Below is a small trained network, with its code and all its weights. Each question gives an input and a target symbol and asks what happens when units are switched off, that is, made to give their printed mean instead of their output.

import numpy as np


def w(rows, s, z=0):
    codes = np.array(rows[::2]) - 128.0
    scale = np.full(codes.shape[1], s)
    scale[-1] = z or s
    return codes * scale


def f(y):
    return y / 2 * (1 + np.tanh(0.7978845608 * (y + 0.044715 * y**3)))


def softmax(a):
    e = np.exp(a - a.max(-1, keepdims=True))
    return e / e.sum(-1, keepdims=True)


def log_softmax(a):
    a = a - a.max(-1, keepdims=True)
    return a - np.log(np.exp(a).sum(-1, keepdims=True))


def net(x, mask):
    ids = ['ΘΞΠΦαεηλμσψω'.index(c) for c in x.split()]
    T = len(ids)
    res = E[ids] + P[:T]
    r = res
    for j in range(3):
        rows = slice(2 * j, 2 * j + 2)
        q, k, v = (r @ M[0][rows].T for M in (Q, K, V))
        z = softmax(np.where(np.tri(T) > 0, q @ k.T / 2**0.5, -1e9)) @ v
        o = O[0][rows]
        res = res + np.where(mask[j], z, o[:, -1]) @ o[:, :-1]
    y = f(res @ A[0][:, :-1].T + A[0][:, -1])
    res = res + np.where(mask[3:19], y, B[0][:, -1]) @ B[0][:, :-1]
    return log_softmax(res[-1] @ U[:, :-1].T + U[:, -1])


Q, K, V, O, A, B = {}, {}, {}, {}, {}, {}
E = w([
[246,156,233,134],'Θ',
[204,189,205,127],'Ξ',
[158,44,121,62],'Π',
[133,112,78,49],'Φ',
[121,52,57,45],'α',
[165,98,110,43],'ε',
[176,229,174,143],'η',
[176,240,102,167],'λ',
[209,140,173,64],'μ',
[199,77,122,232],'σ',
[164,180,56,217],'ψ',
[97,21,228,249],'ω',
],0.016)
P = w([
[6,104,124,83],'0',
[180,68,70,112],'1',
[36,121,129,100],'2',
[212,90,96,132],'3',
[42,142,139,124],'4',
[214,119,117,145],'5',
[46,154,149,149],'6',
[220,148,145,167],'7',
[54,171,156,182],'8',
[222,178,156,174],'9',
[52,147,144,167],'10',
],0.012)
Q[0] = w([
[121,132,92,152],'H0',
[171,100,105,123],'H0',
[252,165,56,118],'H1',
[110,114,111,207],'H1',
[138,167,111,137],'H2',
[80,155,151,92],'H2',
],0.017)
K[0] = w([
[133,112,163,126],'H0',
[124,126,153,166],'H0',
[135,167,148,251],'H1',
[93,96,84,136],'H1',
[153,122,133,121],'H2',
[112,120,95,74],'H2',
],0.022)
V[0] = w([
[109,151,80,79],'H0',
[172,189,66,162],'H0',
[143,68,195,81],'H1',
[86,2,113,241],'H1',
[161,117,111,136],'H2',
[220,191,75,107],'H2',
],0.0074)
O[0] = w([
[146,119,102,52,91],'H0',
[117,154,77,236,114],'H0',
[27,139,253,92,155],'H1',
[89,115,129,254,95],'H1',
[154,99,130,111,195],'H2',
[112,64,87,34,250],'H2',
],0.0068,0.0022)
A[0] = w([
[159,49,78,161,198],'N0',
[116,64,133,94,192],'N1',
[29,196,143,173,79],'N2',
[111,136,168,182,126],'N3',
[247,161,138,148,132],'N4',
[73,132,210,58,125],'N5',
[88,48,47,129,102],'N6',
[209,99,90,65,92],'N7',
[171,136,146,36,72],'N8',
[208,117,105,112,71],'N9',
[200,101,64,171,2],'N10',
[83,107,169,191,92],'N11',
[155,17,172,192,138],'N12',
[48,112,93,187,109],'N13',
[33,109,59,109,40],'N14',
[65,244,121,73,98],'N15',
],0.011,0.0097)
B[0] = w([
[203,113,197,134,231],'N0',
[64,159,120,179,201],'N1',
[180,103,121,49,145],'N2',
[119,121,89,127,163],'N3',
[88,75,105,109,254],'N4',
[157,36,137,149,233],'N5',
[176,145,159,132,164],'N6',
[71,162,128,120,216],'N7',
[67,225,157,163,212],'N8',
[104,114,73,114,178],'N9',
[75,99,182,33,178],'N10',
[84,149,142,112,160],'N11',
[129,190,56,126,205],'N12',
[141,117,139,103,159],'N13',
[255,85,39,56,135],'N14',
[179,203,108,58,166],'N15',
],0.0085,0.0096)
U = w([
[66,105,115,161,187],'Θ',
[177,146,179,122,95],'Ξ',
[174,2,106,73,99],'Π',
[247,98,111,171,222],'Φ',
[153,163,101,234,250],'α',
[167,89,225,145,128],'ε',
[94,33,148,149,88],'η',
[84,116,138,105,182],'λ',
[133,155,188,126,75],'μ',
[213,175,162,98,3],'σ',
[163,194,73,127,97],'ψ',
[139,112,76,64,105],'ω',
],0.0078,0.0033)

Each question gives the input, a string of symbols that net reads in full, and the target symbol t.
The units are the heads (2 rows each of Q, K, V and O) and the neurons (one row each of A and B). Each row of codes is followed by its name. A weight is (code - 128) times the scale printed after its matrix; where a second scale follows, it is the last column's (O, A, B and U).
mask holds one flag per unit, heads first, then neurons. A switched-off unit (its flag False) gives its mean, the last column of its rows in O or B, instead of its output. The means were averaged over made-up inputs and are rounded, as every weight is.
A unit's drop is (log p(t) with every unit on - log p(t) with that unit switched off) / (log p(t) with every unit on - log p(t) with every unit switched off).
The circuit of an input: a set's keep is (log p(t) with only the set's units on - log p(t) with every unit switched off) / (log p(t) with every unit on - log p(t) with every unit switched off). Starting from the 12 units with the biggest drops (on a tie, the unit counted first), units are removed one at a time, each time the one whose removal leaves the highest keep (on an exact tie, the one counted first), for as long as the keep stays at least 0.8.
units of the circuit, in order: the units of the circuit, biggest drop first
most important unit: the unit with the biggest drop
top k neurons: the k neurons with the biggest drops, biggest first
heads that matter: for each layer, one digit per head in row order, 1 if its drop is at least 0.15 and else 0, layers parted by /
drop when u is switched off: that unit's drop, to one decimal
input Θ Π α μ ε ψ η ψ ψ Θ, target Π: top 3 neurons => [N4, N10, N8]
input Φ Ξ σ Ξ η Θ λ ψ, target Π: most important unit => N10
input ε ε ω μ, target α: heads that matter => 011
input Φ Φ λ, target ψ: units of the circuit, in order => [H1, N15, N5]
input η Θ Φ Φ Φ ω Θ α, target α: heads that matter => 010
input ε Θ μ ψ ε Φ η ψ Ξ λ, target Π: units of the circuit, in order => [H1, N4, N8, N10]
input ψ Θ η α Π ω Φ ω μ μ, target α: units of the circuit, in order => [H1, N10]
input Π Θ Π μ α ε Θ σ η, target σ: heads that matter => 000
input λ Φ ω ε, target α: units of the circuit, in order => [H1, H2]
input ε ε Θ ε ψ μ, target Π: top 2 neurons => [N4, N10]
input Θ λ Ξ ε Θ ω σ Ξ, target α: heads that matter => 010
input Φ Θ ω μ ε Θ ψ σ, target Π: units of the circuit, in order => [N10, N4, H1]
input ψ ψ Φ Θ, target Π: heads that matter => 110
input Π ψ Ξ σ λ λ ε ψ Π Φ, target Π: top 2 neurons => [N8, N10]
input Ξ σ Φ Π λ Ξ ε Θ ε η, target ψ: heads that matter => 010
input Ξ Φ Θ ω ε Θ, target α: top 2 neurons => [N12, N10]
input ε σ Θ μ Θ ψ Π α σ ε, target Φ: top neuron => [N0]
input ψ λ ε ω Θ ε, target α: top 2 neurons => [N12, N10]
input ε α ε Θ λ, target ψ: top 4 neurons => [N15, N5, N0, N10]
input α η Θ Θ ε Θ μ Ξ σ α, target Φ: top 2 neurons => [N0, N8]
input ψ ω ψ Ξ, target α: top 3 neurons => [N12, N5, N2]
input μ Θ ε ω ε Φ σ ω Π Π, target α: top 2 neurons => [N12, N10]
input Θ σ Ξ Φ, target Φ: top 2 neurons => [N0, N8]
input ψ Θ Φ λ, target ω: drop when N1 is switched off => 0.0
input Φ Φ ω α, target α: drop when H1 is switched off => 0.3
input μ Θ σ, target α: drop when N12 is switched off => 0.4
input ε ω μ ε ω λ η ε Ξ η, target ψ: drop when N5 is switched off => 0.3
